Below are the code and all the weights of a small trained network. Each question names an input and a target symbol and asks about switching units off, where a switched-off unit gives its printed mean instead of its output.

import numpy as np


def w(rows, s, z=0):
    codes = np.array(rows[::2]) - 128.0
    scale = np.full(codes.shape[1], s)
    scale[-1] = z or s
    return codes * scale


def norm(h):
    return h / np.sqrt((h * h).mean(-1, keepdims=True) + 1e-5)


def f(y):
    return y / 2 * (1 + np.tanh(0.7978845608 * (y + 0.044715 * y**3)))


def softmax(a):
    e = np.exp(a - a.max(-1, keepdims=True))
    return e / e.sum(-1, keepdims=True)


def log_softmax(a):
    a = a - a.max(-1, keepdims=True)
    return a - np.log(np.exp(a).sum(-1, keepdims=True))


def net(x, mask):
    ids = ['αβδζλξπστψω'.index(c) for c in x.split()]
    T = len(ids)
    res = E[ids] + P[:T]
    r = norm(res)
    for j in range(2):
        rows = slice(4 * j, 4 * j + 4)
        q, k, v = (r @ M[0][rows].T for M in (Q, K, V))
        z = softmax(np.where(np.tri(T) > 0, q @ k.T / 4**0.5, -1e9)) @ v
        o = O[0][rows]
        res = res + np.where(mask[j], z, o[:, -1]) @ o[:, :-1]
    y = f(norm(res) @ A[0][:, :-1].T + A[0][:, -1])
    res = res + np.where(mask[2:18], y, B[0][:, -1]) @ B[0][:, :-1]
    return log_softmax(norm(res)[-1] @ U[:, :-1].T + U[:, -1])


Q, K, V, O, A, B = {}, {}, {}, {}, {}, {}
E = w([
[132,161,157,201,108,57,66,28],'α',
[55,84,213,181,110,90,103,89],'β',
[65,117,140,138,132,202,188,21],'δ',
[112,156,129,111,68,76,77,44],'ζ',
[120,158,161,128,72,59,78,27],'λ',
[137,195,193,230,228,162,129,88],'ξ',
[91,79,94,25,108,158,177,103],'π',
[116,135,166,199,54,223,142,141],'σ',
[104,85,255,181,98,168,113,204],'τ',
[50,144,148,175,91,123,47,118],'ψ',
[192,32,149,146,110,147,88,143],'ω',
],0.013)
P = w([
[165,81,141,55,178,171,1,65],'0',
[144,84,127,82,168,165,42,84],'1',
[138,77,111,109,143,146,69,93],'2',
[133,76,99,120,130,129,94,112],'3',
[123,84,88,130,120,118,114,128],'4',
[115,87,79,138,112,103,135,141],'5',
[109,88,70,144,105,88,158,152],'6',
[99,92,64,148,96,69,180,165],'7',
[90,94,51,150,94,40,208,175],'8',
[88,102,51,150,96,19,228,182],'9',
],0.0073)
Q[0] = w([
[157,157,122,150,169,185,171,52],'head 1',
[163,188,161,132,139,74,104,130],'head 1',
[136,116,79,68,101,94,143,42],'head 1',
[45,171,107,182,78,76,114,92],'head 1',
[193,157,135,47,206,145,162,198],'head 2',
[156,184,130,90,137,114,91,137],'head 2',
[115,121,102,139,62,64,161,7],'head 2',
[144,169,107,111,137,134,147,223],'head 2',
],0.011)
K[0] = w([
[65,185,208,131,156,208,85,16],'head 1',
[137,215,177,136,144,53,109,129],'head 1',
[99,115,58,29,130,97,137,57],'head 1',
[103,158,59,214,121,52,255,94],'head 1',
[220,61,108,120,172,175,22,87],'head 2',
[122,80,157,157,118,156,62,96],'head 2',
[47,28,142,143,128,112,236,175],'head 2',
[192,128,123,116,186,95,35,85],'head 2',
],0.0092)
V[0] = w([
[254,118,128,139,173,137,98,84],'head 1',
[141,149,117,122,184,181,58,75],'head 1',
[191,109,147,65,72,175,95,174],'head 1',
[183,120,196,181,205,144,203,161],'head 1',
[152,122,109,159,178,81,49,113],'head 2',
[135,170,143,117,93,100,99,250],'head 2',
[62,172,118,190,115,67,134,122],'head 2',
[96,102,186,85,169,78,158,162],'head 2',
],0.0069)
O[0] = w([
[44,119,168,104,82,124,214,125,134],'head 1',
[168,190,92,112,78,11,245,194,164],'head 1',
[46,147,71,255,113,38,147,90,127],'head 1',
[78,86,87,63,72,112,66,135,94],'head 1',
[201,6,35,187,137,137,95,129,82],'head 2',
[154,163,113,93,37,117,120,82,1],'head 2',
[159,143,138,141,145,37,196,132,126],'head 2',
[73,42,166,244,42,199,218,72,62],'head 2',
],0.0054,0.0058)
A[0] = w([
[100,102,144,165,116,129,139,114,121],'neuron 1',
[119,122,79,135,106,145,170,146,143],'neuron 2',
[153,84,115,126,134,146,106,144,133],'neuron 3',
[166,134,3,91,156,145,127,102,63],'neuron 4',
[127,147,120,148,122,98,106,160,126],'neuron 5',
[170,164,132,69,110,120,109,113,3],'neuron 6',
[113,132,131,116,113,98,99,86,100],'neuron 7',
[118,160,127,156,93,113,181,115,97],'neuron 8',
[161,144,143,109,112,96,150,112,116],'neuron 9',
[121,173,147,135,120,184,138,111,141],'neuron 10',
[106,122,145,131,108,135,105,114,124],'neuron 11',
[126,130,159,119,180,123,124,97,154],'neuron 12',
[96,148,112,125,138,118,196,145,112],'neuron 13',
[116,134,115,97,78,121,167,120,166],'neuron 14',
[119,106,135,130,103,110,176,129,147],'neuron 15',
[131,150,93,97,132,103,202,134,75],'neuron 16',
],0.017,0.0084)
B[0] = w([
[155,148,108,78,134,164,156,93,214],'neuron 1',
[116,178,129,160,82,130,162,211,155],'neuron 2',
[80,152,222,127,80,178,52,104,170],'neuron 3',
[197,233,23,81,155,225,91,105,129],'neuron 4',
[153,101,154,100,116,162,192,95,190],'neuron 5',
[130,173,191,190,75,127,209,31,133],'neuron 6',
[97,114,86,120,101,139,129,151,150],'neuron 7',
[71,92,115,202,121,189,87,134,157],'neuron 8',
[123,91,156,86,125,182,154,136,148],'neuron 9',
[155,97,139,79,129,74,136,138,248],'neuron 10',
[146,130,73,90,126,96,91,98,169],'neuron 11',
[109,161,103,163,124,127,115,180,255],'neuron 12',
[165,60,137,96,28,210,125,132,170],'neuron 13',
[156,137,174,137,180,85,66,145,141],'neuron 14',
[164,165,113,95,98,123,128,203,169],'neuron 15',
[146,118,134,123,1,42,98,121,143],'neuron 16',
],0.0082,0.0066)
U = w([
[57,80,149,42,203,211,230,156,6],'α',
[90,75,206,125,104,200,26,97,180],'β',
[92,187,161,166,206,101,83,245,219],'δ',
[161,100,101,239,141,183,166,130,114],'ζ',
[137,204,212,170,111,107,192,76,133],'λ',
[185,121,157,1,129,31,77,142,7],'ξ',
[85,125,112,134,152,127,117,107,176],'π',
[5,152,29,116,110,58,57,157,74],'σ',
[147,195,38,76,139,223,87,103,193],'τ',
[233,80,142,185,179,101,83,120,94],'ψ',
[56,44,67,179,111,47,201,112,72],'ω',
],0.0086,0.0021)

Each question gives the input, a string of symbols that net reads in full, and the target symbol t.
The units are the heads (4 rows each of Q, K, V and O) and the neurons (one row each of A and B). Each row of codes is followed by its name. A weight is (code - 128) times the scale printed after its matrix; where a second scale follows, it is the last column's (O, A, B and U).
mask holds one flag per unit, heads first, then neurons. A switched-off unit (its flag False) gives its mean, the last column of its rows in O or B, instead of its output. The means were averaged over made-up inputs and are rounded, as every weight is.
A unit's drop is (log p(t) with every unit on - log p(t) with that unit switched off) / (log p(t) with every unit on - log p(t) with every unit switched off).
The circuit of an input: a set's keep is (log p(t) with only the set's units on - log p(t) with every unit switched off) / (log p(t) with every unit on - log p(t) with every unit switched off). Starting from the 12 units with the biggest drops (on a tie, the unit counted first), units are removed one at a time, each time the one whose removal leaves the highest keep (on an exact tie, the one counted first), for as long as the keep stays at least 0.8.
circuit, biggest first: the units of the circuit, biggest drop first
most important unit: the unit with the biggest drop
top k neurons: the k neurons with the biggest drops, biggest first
heads that matter: for each layer, one digit per head in row order, 1 if its drop is at least 0.15 and else 0, layers parted by /
input λ ω β, target ω: circuit, biggest first => head 2; head 1
input ω σ σ ξ ψ α β, target α: heads that matter => 11
input σ ω ω π ζ λ, target σ: heads that matter => 01
input α δ α, target δ: most important unit => head 2
input π β ω δ ω τ τ β β, target β: heads that matter => 10
input σ δ λ, target δ: heads that matter => 11
input δ ζ σ, target ξ: circuit, biggest first => head 2; neuron 10
input ξ β ξ σ ω σ ζ, target λ: circuit, biggest first => neuron 6; head 1
input ψ δ λ σ ζ β, target ζ: circuit, biggest first => head 2; neuron 10; head 1
input σ ω β σ λ α β α ζ, target ζ: circuit, biggest first => head 1; head 2; neuron 8
input α α ω ζ, target τ: circuit, biggest first => head 2; neuron 4
input σ ξ σ λ, target λ: circuit, biggest first => neuron 6; head 1
input σ δ σ ω σ δ ψ, target δ: circuit, biggest first => head 1; head 2
input ω δ ω, target α: circuit, biggest first => head 1; neuron 1; head 2
input ξ σ σ σ σ σ ψ ξ, target ξ: circuit, biggest first => head 1; neuron 16
input ξ σ σ ξ σ, target δ: top 2 neurons => neuron 2; neuron 14
input δ σ σ β β λ σ δ σ, target α: top 3 neurons => neuron 10; neuron 12; neuron 3
input σ δ β β σ ω ω ω ω σ, target β: most important unit => neuron 8
input ψ δ σ ω α τ β, target τ: top 2 neurons => neuron 1; neuron 10
input δ σ σ β δ σ ω ω, target β: top 2 neurons => neuron 3; neuron 10
